Here is a tiny trained network, its code and every weight. The questions are about switching its units off for an input and a target symbol, where a switched-off unit gives its printed mean instead of its output.

import numpy as np


def w(rows, s, z=0):
    codes = np.array(rows[::2]) - 128.0
    scale = np.full(codes.shape[1], s)
    scale[-1] = z or s
    return codes * scale


def f(y):
    return np.maximum(y, 0)


def softmax(a):
    e = np.exp(a - a.max(-1, keepdims=True))
    return e / e.sum(-1, keepdims=True)


def log_softmax(a):
    a = a - a.max(-1, keepdims=True)
    return a - np.log(np.exp(a).sum(-1, keepdims=True))


def net(x, mask):
    ids = ['αγδεζηθλμξπστφψ'.index(c) for c in x.split()]
    T = len(ids)
    res = E[ids] + P[:T]
    u = 0
    for l in range(2):
        r = res
        for j in range(3):
            rows = slice(2 * j, 2 * j + 2)
            q, k, v = (r @ M[l][rows].T for M in (Q, K, V))
            z = softmax(np.where(np.tri(T) > 0, q @ k.T / 2**0.5, -1e9)) @ v
            o = O[l][rows]
            res = res + np.where(mask[u + j], z, o[:, -1]) @ o[:, :-1]
        u += 3
        y = f(res @ A[l][:, :-1].T + A[l][:, -1])
        res = res + np.where(mask[u : u + 4], y, B[l][:, -1]) @ B[l][:, :-1]
        u += 4
    return log_softmax(res[-1] @ U[:, :-1].T + U[:, -1])


Q, K, V, O, A, B = {}, {}, {}, {}, {}, {}
E = w([
[124,152,87],'α',
[151,164,179],'γ',
[131,120,179],'δ',
[138,141,74],'ε',
[122,152,69],'ζ',
[110,152,66],'η',
[181,212,121],'θ',
[3,58,77],'λ',
[153,90,237],'μ',
[61,31,205],'ξ',
[208,133,167],'π',
[154,45,78],'σ',
[15,142,110],'τ',
[54,81,163],'φ',
[42,204,212],'ψ',
],0.014)
P = w([
[93,3,92],'0',
[131,64,145],'1',
[114,107,120],'2',
[108,136,127],'3',
[107,162,145],'4',
[111,173,132],'5',
[99,183,137],'6',
[102,191,144],'7',
[105,193,150],'8',
[113,193,131],'9',
[103,184,142],'10',
],0.0037)
Q[0] = w([
[78,97,123],'L0H1',
[167,112,85],'L0H1',
[100,200,110],'L0H2',
[161,148,12],'L0H2',
[128,125,108],'L0H3',
[96,136,188],'L0H3',
],0.011)
K[0] = w([
[181,182,142],'L0H1',
[169,118,53],'L0H1',
[77,142,122],'L0H2',
[90,247,146],'L0H2',
[114,116,155],'L0H3',
[130,142,51],'L0H3',
],0.011)
V[0] = w([
[145,88,151],'L0H1',
[105,224,131],'L0H1',
[153,227,110],'L0H2',
[52,192,176],'L0H2',
[167,186,155],'L0H3',
[76,139,254],'L0H3',
],0.008)
O[0] = w([
[168,110,124,159],'L0H1',
[79,109,173,6],'L0H1',
[132,239,81,79],'L0H2',
[79,170,177,31],'L0H2',
[167,97,160,51],'L0H3',
[113,139,255,6],'L0H3',
],0.0081,0.0026)
A[0] = w([
[65,188,117,255],'L0N1',
[217,32,130,149],'L0N2',
[44,67,45,138],'L0N3',
[254,193,108,146],'L0N4',
],0.0073,0.0058)
B[0] = w([
[53,164,153,218],'L0N1',
[217,62,162,255],'L0N2',
[104,72,32,242],'L0N3',
[147,217,2,210],'L0N4',
],0.0077,0.0062)
Q[1] = w([
[241,33,90],'L1H1',
[34,193,245],'L1H1',
[48,63,125],'L1H2',
[97,230,143],'L1H2',
[84,229,96],'L1H3',
[151,33,2],'L1H3',
],0.0053)
K[1] = w([
[195,2,80],'L1H1',
[40,136,202],'L1H1',
[73,74,102],'L1H2',
[132,172,89],'L1H2',
[33,159,183],'L1H3',
[189,194,108],'L1H3',
],0.0061)
V[1] = w([
[90,214,18],'L1H1',
[208,175,101],'L1H1',
[253,155,4],'L1H2',
[177,39,51],'L1H2',
[20,67,107],'L1H3',
[163,139,75],'L1H3',
],0.0045)
O[1] = w([
[239,3,172,139],'L1H1',
[128,78,102,152],'L1H1',
[87,151,224,254],'L1H2',
[71,213,204,250],'L1H2',
[32,39,158,128],'L1H3',
[129,130,118,177],'L1H3',
],0.0041,0.0093)
A[1] = w([
[230,54,138,229],'L1N1',
[200,254,150,45],'L1N2',
[124,79,36,253],'L1N3',
[80,38,156,230],'L1N4',
],0.0069,0.0045)
B[1] = w([
[204,217,211,226],'L1N1',
[59,44,70,160],'L1N2',
[187,150,67,255],'L1N3',
[58,1,171,198],'L1N4',
],0.006,0.0089)
U = w([
[53,100,119,108],'α',
[111,186,190,190],'γ',
[121,128,199,125],'δ',
[130,116,115,110],'ε',
[125,95,56,160],'ζ',
[133,122,123,7],'η',
[87,254,47,171],'θ',
[67,62,57,1],'λ',
[155,131,247,153],'μ',
[106,36,164,53],'ξ',
[230,233,163,147],'π',
[230,51,81,153],'σ',
[97,168,112,126],'τ',
[78,74,138,78],'φ',
[31,177,216,192],'ψ',
],0.0079,0.0053)

Each question gives the input, a string of symbols that net reads in full, and the target symbol t.
The units are the heads (2 rows each of Q, K, V and O) and the neurons (one row each of A and B). Each row of codes is followed by its name. A weight is (code - 128) times the scale printed after its matrix; where a second scale follows, it is the last column's (O, A, B and U).
mask holds one flag per unit, layer by layer, with each layer's heads first. A switched-off unit (its flag False) gives its mean, the last column of its rows in O or B, instead of its output. The means were averaged over made-up inputs and are rounded, as every weight is.
A unit's drop is (log p(t) with every unit on - log p(t) with that unit switched off) / (log p(t) with every unit on - log p(t) with every unit switched off).
The circuit of an input: a set's keep is (log p(t) with only the set's units on - log p(t) with every unit switched off) / (log p(t) with every unit on - log p(t) with every unit switched off). Starting from the 12 units with the biggest drops (on a tie, the unit counted first), units are removed one at a time, each time the one whose removal leaves the highest keep (on an exact tie, the one counted first), for as long as the keep stays at least 0.8.
units of the circuit, in order: the units of the circuit, biggest drop first
k most important neurons: the k neurons with the biggest drops, biggest first
k most important neurons of layer l: the k neurons of layer l with the biggest drops, biggest first
drop when u is switched off: that unit's drop, to one decimal
input ζ σ ζ, target θ: 2 most important neurons	[L0N2; L1N4]
input σ π ε ζ σ ζ ε θ λ, target λ: 2 most important neurons	[L0N3; L1N1]
input π σ σ σ α, target θ: 3 most important neurons	[L0N2; L1N4; L0N4]
input λ σ σ σ σ ε ψ μ ζ, target ψ: 2 most important neurons of layer 0	[L0N1; L0N3]
input σ π π, target π: 2 most important neurons of layer 1	[L1N1; L1N4]
input σ α σ π σ θ, target θ: units of the circuit, in order	[L0N4; L0N2]
input σ θ σ ε σ ζ σ θ π σ, target θ: units of the circuit, in order	[L0H2; L0N2; L1H1]
input π σ θ, target θ: units of the circuit, in order	[L0N4; L0H2]
input σ ζ θ σ ε ε, target θ: units of the circuit, in order	[L0H2; L0N2]
input σ σ ξ, target ξ: units of the circuit, in order	[L1N4; L0H2]
input η σ σ δ ζ λ, target λ: most important neuron	[L0N3]
input π ε ζ λ μ σ σ ξ ε ψ η, target ψ: units of the circuit, in order	[L0H2; L0H3; L0N1; L1N3]
input σ ψ π τ, target ψ: 2 most important neurons of layer 0	[L0N1; L0N4]
input σ α π σ σ γ ε, target θ: most important neuron	[L0N2]
input σ ε σ φ ζ ζ σ π μ, target μ: 2 most important neurons of layer 0	[L0N3; L0N4]
input σ σ σ ε ζ η μ μ, target μ: 2 most important neurons	[L1N1; L0N3]
input σ σ σ σ η, target θ: 3 most important neurons	[L0N2; L1N4; L0N4]
input σ σ ζ η, target θ: 2 most important neurons	[L0N2; L1N4]
input σ σ ψ α, target ψ: drop when L0N4 is switched off	0.1
input σ σ ζ η ζ ε τ ψ π ζ, target ψ: drop when L0H2 is switched off	0.6
